Here is a tiny trained network, its code and every weight. The questions are about switching its units off for an input and a class, where a switched-off unit gives its printed mean instead of its output.

import numpy as np


def w(rows, s, z=0):
    codes = np.array(rows[::2]) - 128.0
    scale = np.full(codes.shape[1], s)
    scale[-1] = z or s
    return codes * scale


def f(y):
    return y / 2 * (1 + np.tanh(0.7978845608 * (y + 0.044715 * y**3)))


def log_softmax(a):
    a = a - a.max(-1, keepdims=True)
    return a - np.log(np.exp(a).sum(-1, keepdims=True))


def net(x, mask):
    res = np.array(x, float).reshape(1, 6) / 4 @ E
    y = f(res @ A[0][:, :-1].T + A[0][:, -1])
    res = res + np.where(mask, y, B[0][:, -1]) @ B[0][:, :-1]
    return log_softmax(res[-1] @ U[:, :-1].T + U[:, -1])


A, B = {}, {}
E = w([
[121,39,155,164,216,164,171],'x0',
[203,108,118,109,6,129,149],'x1',
[130,145,149,186,65,143,181],'x2',
[170,95,183,96,129,142,74],'x3',
[73,136,132,124,166,181,55],'x4',
[96,112,56,121,105,94,100],'x5',
],0.011)
A[0] = w([
[254,121,171,83,58,140,106,226],'n1',
[66,118,235,143,163,136,136,54],'n2',
[182,96,115,148,137,210,157,132],'n3',
[45,176,56,170,175,39,114,224],'n4',
[132,113,149,113,249,173,72,149],'n5',
[124,70,37,145,123,96,80,142],'n6',
[165,57,78,99,153,72,121,252],'n7',
[193,171,173,117,176,91,173,157],'n8',
[120,133,124,187,24,122,172,235],'n9',
[74,85,224,114,249,196,85,231],'n10',
],0.0094,0.0031)
B[0] = w([
[106,19,122,36,75,215,132,224],'n1',
[185,134,64,195,156,89,45,170],'n2',
[37,27,188,156,147,105,174,160],'n3',
[220,60,68,82,81,183,202,199],'n4',
[199,105,87,112,75,146,90,212],'n5',
[84,151,67,128,97,97,121,161],'n6',
[28,160,89,117,87,111,255,173],'n7',
[176,174,103,137,134,80,164,160],'n8',
[129,120,157,64,83,221,173,202],'n9',
[142,51,61,70,181,141,114,250],'n10',
],0.0096,0.015)
U = w([
[8,64,188,165,124,128,179,103],'0',
[155,79,144,41,51,183,122,175],'1',
[71,163,106,148,62,92,92,37],'2',
[138,169,205,205,108,186,186,60],'3',
[65,155,209,164,127,85,106,3],'4',
[169,108,127,151,176,104,58,88],'5',
[135,151,122,109,81,108,183,219],'6',
],0.011,0.0041)

Each question gives the input, the list of numbers given to net, and the class t.
The units are the neurons (one row each of A and B). Each row of codes is followed by its name. A weight is (code - 128) times the scale printed after its matrix; where a second scale follows, it is the last column's (A, B and U).
mask holds one flag per neuron, in row order. A switched-off neuron (its flag False) gives its mean, the last column of its row in B, instead of its output. The means were averaged over made-up inputs and are rounded, as every weight is.
A unit's drop is (log p(t) with every unit on - log p(t) with that unit switched off) / (log p(t) with every unit on - log p(t) with every unit switched off).
The circuit of an input: a set's keep is (log p(t) with only the set's units on - log p(t) with every unit switched off) / (log p(t) with every unit on - log p(t) with every unit switched off). Starting from all 10 units, units are removed one at a time, each time the one whose removal leaves the highest keep (on an exact tie, the one counted first), for as long as the keep stays at least 0.8.
units of the circuit, in order: the units of the circuit, biggest drop first
k most important neurons: the k neurons with the biggest drops, biggest first
drop when u is switched off: that unit's drop, to one decimal
input [4,-3,-6,-4,7,-6], class 5: 2 most important neurons	(n2 n1)
input [7,-6,-1,-2,-7,0], class 5: units of the circuit, in order	(n1 n2)
input [4,-3,-6,5,-7,7], class 6: 2 most important neurons	(n7 n1)
input [-7,-7,2,-5,-8,-5], class 6: units of the circuit, in order	(n1)
input [-3,-8,5,8,8,3], class 5: units of the circuit, in order	(n1 n2)
input [6,1,7,-8,5,0], class 0: 3 most important neurons	(n5 n3 n1)
input [-4,-6,-7,-8,-7,7], class 6: 3 most important neurons	(n1 n4 n7)
input [-4,-4,-2,-4,0,-8], class 5: 3 most important neurons	(n1 n9 n7)
input [8,-8,-5,-8,6,4], class 1: 2 most important neurons	(n4 n5)
input [3,-3,5,-5,5,-2], class 5: 3 most important neurons	(n1 n2 n9)
input [-6,-5,7,-3,4,-8], class 6: 2 most important neurons	(n1 n3)
input [-3,4,-5,-8,-4,8], class 6: 3 most important neurons	(n1 n7 n10)
input [-5,-7,2,1,-5,-7], class 6: 2 most important neurons	(n8 n10)
input [4,-4,8,-4,-1,-1], class 0: units of the circuit, in order	(n5)
input [-4,-5,7,6,5,4], class 5: 3 most important neurons	(n1 n9 n7)
input [3,-5,0,-5,-4,-5], class 5: drop when n1 is switched off	0.2
input [3,2,-7,-8,-5,8], class 6: drop when n7 is switched off	0.1
input [7,-1,3,-1,-7,2], class 0: drop when n6 is switched off	0.0
